Below are the code and all the weights of a small trained network. Each question names an input and a target symbol and asks about switching units off, where a switched-off unit gives its printed mean instead of its output.

import numpy as np


def w(rows, s, z=0):
    codes = np.array(rows[::2]) - 128.0
    scale = np.full(codes.shape[1], s)
    scale[-1] = z or s
    return codes * scale


def f(y):
    return y / 2 * (1 + np.tanh(0.7978845608 * (y + 0.044715 * y**3)))


def softmax(a):
    e = np.exp(a - a.max(-1, keepdims=True))
    return e / e.sum(-1, keepdims=True)


def log_softmax(a):
    a = a - a.max(-1, keepdims=True)
    return a - np.log(np.exp(a).sum(-1, keepdims=True))


def net(x, mask):
    ids = ['ΓΔΞΦζηθπσ'.index(c) for c in x.split()]
    T = len(ids)
    res = E[ids] + P[:T]
    q, k, v = (res @ M[0].T for M in (Q, K, V))
    z = softmax(np.where(np.tri(T) > 0, q @ k.T / 4**0.5, -1e9)) @ v
    res = res + np.where(mask[0], z, O[0][:, -1]) @ O[0][:, :-1]
    y = f(res @ A[0][:, :-1].T + A[0][:, -1])
    res = res + np.where(mask[1:17], y, B[0][:, -1]) @ B[0][:, :-1]
    return log_softmax(res[-1] @ U[:, :-1].T + U[:, -1])


Q, K, V, O, A, B = {}, {}, {}, {}, {}, {}
E = w([
[127,127,90,32,128],'Γ',
[110,110,125,9,141],'Δ',
[166,50,84,3,110],'Ξ',
[124,72,134,121,131],'Φ',
[130,21,165,153,121],'ζ',
[61,108,253,104,172],'η',
[117,105,45,119,221],'θ',
[109,202,149,102,179],'π',
[158,158,93,123,163],'σ',
],0.018)
P = w([
[48,119,112,37,137],'0',
[87,134,77,167,83],'1',
[129,116,146,122,10],'2',
[86,71,185,67,179],'3',
[139,147,97,168,115],'4',
[120,150,136,145,50],'5',
[154,77,213,66,193],'6',
[193,154,117,172,147],'7',
[96,175,128,155,73],'8',
],0.013)
Q[0] = w([
[127,112,131,124,55],'head 1',
[154,143,185,120,64],'head 1',
[131,136,153,136,84],'head 1',
[151,161,189,107,2],'head 1',
],0.027)
K[0] = w([
[181,116,131,120,151],'head 1',
[189,132,163,142,189],'head 1',
[145,132,130,138,167],'head 1',
[252,164,175,143,218],'head 1',
],0.027)
V[0] = w([
[211,213,195,156,253],'head 1',
[112,189,69,139,159],'head 1',
[138,83,59,119,233],'head 1',
[9,224,237,153,63],'head 1',
],0.005)
O[0] = w([
[100,73,155,95,17,3],'head 1',
[141,164,158,127,109,75],'head 1',
[192,132,135,109,145,147],'head 1',
[2,158,94,112,68,173],'head 1',
],0.0075,0.0041)
A[0] = w([
[165,97,168,55,91,104],'neuron 1',
[178,119,144,124,188,160],'neuron 2',
[177,173,103,93,110,94],'neuron 3',
[132,121,167,130,188,75],'neuron 4',
[160,153,37,152,101,80],'neuron 5',
[155,203,50,163,110,69],'neuron 6',
[114,121,142,253,130,2],'neuron 7',
[122,138,170,235,136,146],'neuron 8',
[159,102,197,165,114,51],'neuron 9',
[98,115,155,123,50,142],'neuron 10',
[126,66,164,104,120,66],'neuron 11',
[155,184,100,175,91,148],'neuron 12',
[181,170,178,124,34,43],'neuron 13',
[101,85,100,92,71,117],'neuron 14',
[138,139,102,249,126,196],'neuron 15',
[200,153,155,133,112,207],'neuron 16',
],0.017,0.0076)
B[0] = w([
[133,94,101,176,137,226],'neuron 1',
[90,182,174,113,126,254],'neuron 2',
[113,123,194,133,107,162],'neuron 3',
[160,96,70,141,134,199],'neuron 4',
[182,79,66,122,204,153],'neuron 5',
[153,214,78,44,103,158],'neuron 6',
[180,134,110,5,67,129],'neuron 7',
[210,179,174,157,140,161],'neuron 8',
[99,121,164,117,118,147],'neuron 9',
[196,113,98,141,162,218],'neuron 10',
[107,176,95,85,124,189],'neuron 11',
[169,89,165,210,59,142],'neuron 12',
[67,194,50,103,48,151],'neuron 13',
[126,168,205,133,136,204],'neuron 14',
[58,58,144,181,75,167],'neuron 15',
[120,61,54,108,145,171],'neuron 16',
],0.021,0.0092)
U = w([
[209,154,114,44,104,4],'Γ',
[44,193,175,115,158,225],'Δ',
[176,65,105,120,181,72],'Ξ',
[102,111,134,255,152,151],'Φ',
[168,104,165,102,91,145],'ζ',
[230,149,151,197,171,124],'η',
[82,159,50,175,170,107],'θ',
[120,252,103,205,92,95],'π',
[201,124,62,162,97,121],'σ',
],0.0058,0.0039)

Each question gives the input, a string of symbols that net reads in full, and the target symbol t.
The units are the heads (4 rows each of Q, K, V and O) and the neurons (one row each of A and B). Each row of codes is followed by its name. A weight is (code - 128) times the scale printed after its matrix; where a second scale follows, it is the last column's (O, A, B and U).
mask holds one flag per unit, heads first, then neurons. A switched-off unit (its flag False) gives its mean, the last column of its rows in O or B, instead of its output. The means were averaged over made-up inputs and are rounded, as every weight is.
A unit's drop is (log p(t) with every unit on - log p(t) with that unit switched off) / (log p(t) with every unit on - log p(t) with every unit switched off).
The circuit of an input: a set's keep is (log p(t) with only the set's units on - log p(t) with every unit switched off) / (log p(t) with every unit on - log p(t) with every unit switched off). Starting from the 12 units with the biggest drops (on a tie, the unit counted first), units are removed one at a time, each time the one whose removal leaves the highest keep (on an exact tie, the one counted first), for as long as the keep stays at least 0.8.
circuit, biggest first: the units of the circuit, biggest drop first
top k neurons: the k neurons with the biggest drops, biggest first
drop of u: that unit's drop, to one decimal
input π Ξ σ η Δ Φ, target η: top 2 neurons	neuron 10; neuron 14
input Δ π Δ η η Δ Φ θ η, target θ: top neuron	neuron 16
input Δ η η η π Ξ, target π: circuit, biggest first	head 1; neuron 13
input η θ σ θ Φ η Γ, target Δ: top 2 neurons	neuron 14; neuron 4
input π η Ξ Φ, target Δ: top 3 neurons	neuron 2; neuron 10; neuron 1
input η Δ η Γ Ξ, target Ξ: circuit, biggest first	neuron 16; head 1; neuron 5
input σ η Δ Γ η ζ Ξ θ ζ, target θ: top 4 neurons	neuron 16; neuron 13; neuron 1; neuron 11
input Γ η η η σ, target σ: circuit, biggest first	neuron 6; neuron 5; neuron 12
input Δ η Φ π Δ Γ, target π: top 2 neurons	neuron 13; neuron 14
input Γ η θ Ξ, target Δ: circuit, biggest first	neuron 10; neuron 14
input σ η ζ ζ π π η Φ Ξ, target η: top 4 neurons	neuron 14; neuron 10; neuron 1; neuron 2
input Φ Φ Δ ζ π Φ η Δ ζ, target η: circuit, biggest first	neuron 10; head 1; neuron 14
input π ζ η σ, target Δ: circuit, biggest first	neuron 2; neuron 10
input Γ Δ η ζ, target Δ: circuit, biggest first	neuron 2; neuron 10; head 1
input Δ ζ Φ Φ η Δ, target η: top 3 neurons	neuron 10; neuron 14; neuron 2
input η η η Ξ, target Δ: circuit, biggest first	neuron 14; neuron 10
input π Δ ζ, target π: circuit, biggest first	neuron 13; head 1
input η θ η Φ, target Δ: circuit, biggest first	neuron 14; head 1
input η Φ η Ξ η Ξ Γ, target Δ: circuit, biggest first	neuron 10
input η η η Γ η, target η: circuit, biggest first	neuron 8
input π Ξ Γ Ξ Δ Γ Φ σ Γ, target σ: top 3 neurons	neuron 2; neuron 13; neuron 1
input Ξ Γ π Φ θ Ξ, target θ: top 4 neurons	neuron 16; neuron 1; neuron 13; neuron 11
input η σ π η σ Δ θ η Ξ, target θ: top 4 neurons	neuron 1; neuron 16; neuron 13; neuron 11
input Φ η Ξ η Φ η η Φ, target Φ: top 2 neurons	neuron 15; neuron 11
input σ Φ Γ ζ Γ, target Γ: top 2 neurons	neuron 6; neuron 1
input η Γ σ Δ Γ, target Γ: drop of neuron 15	0.2
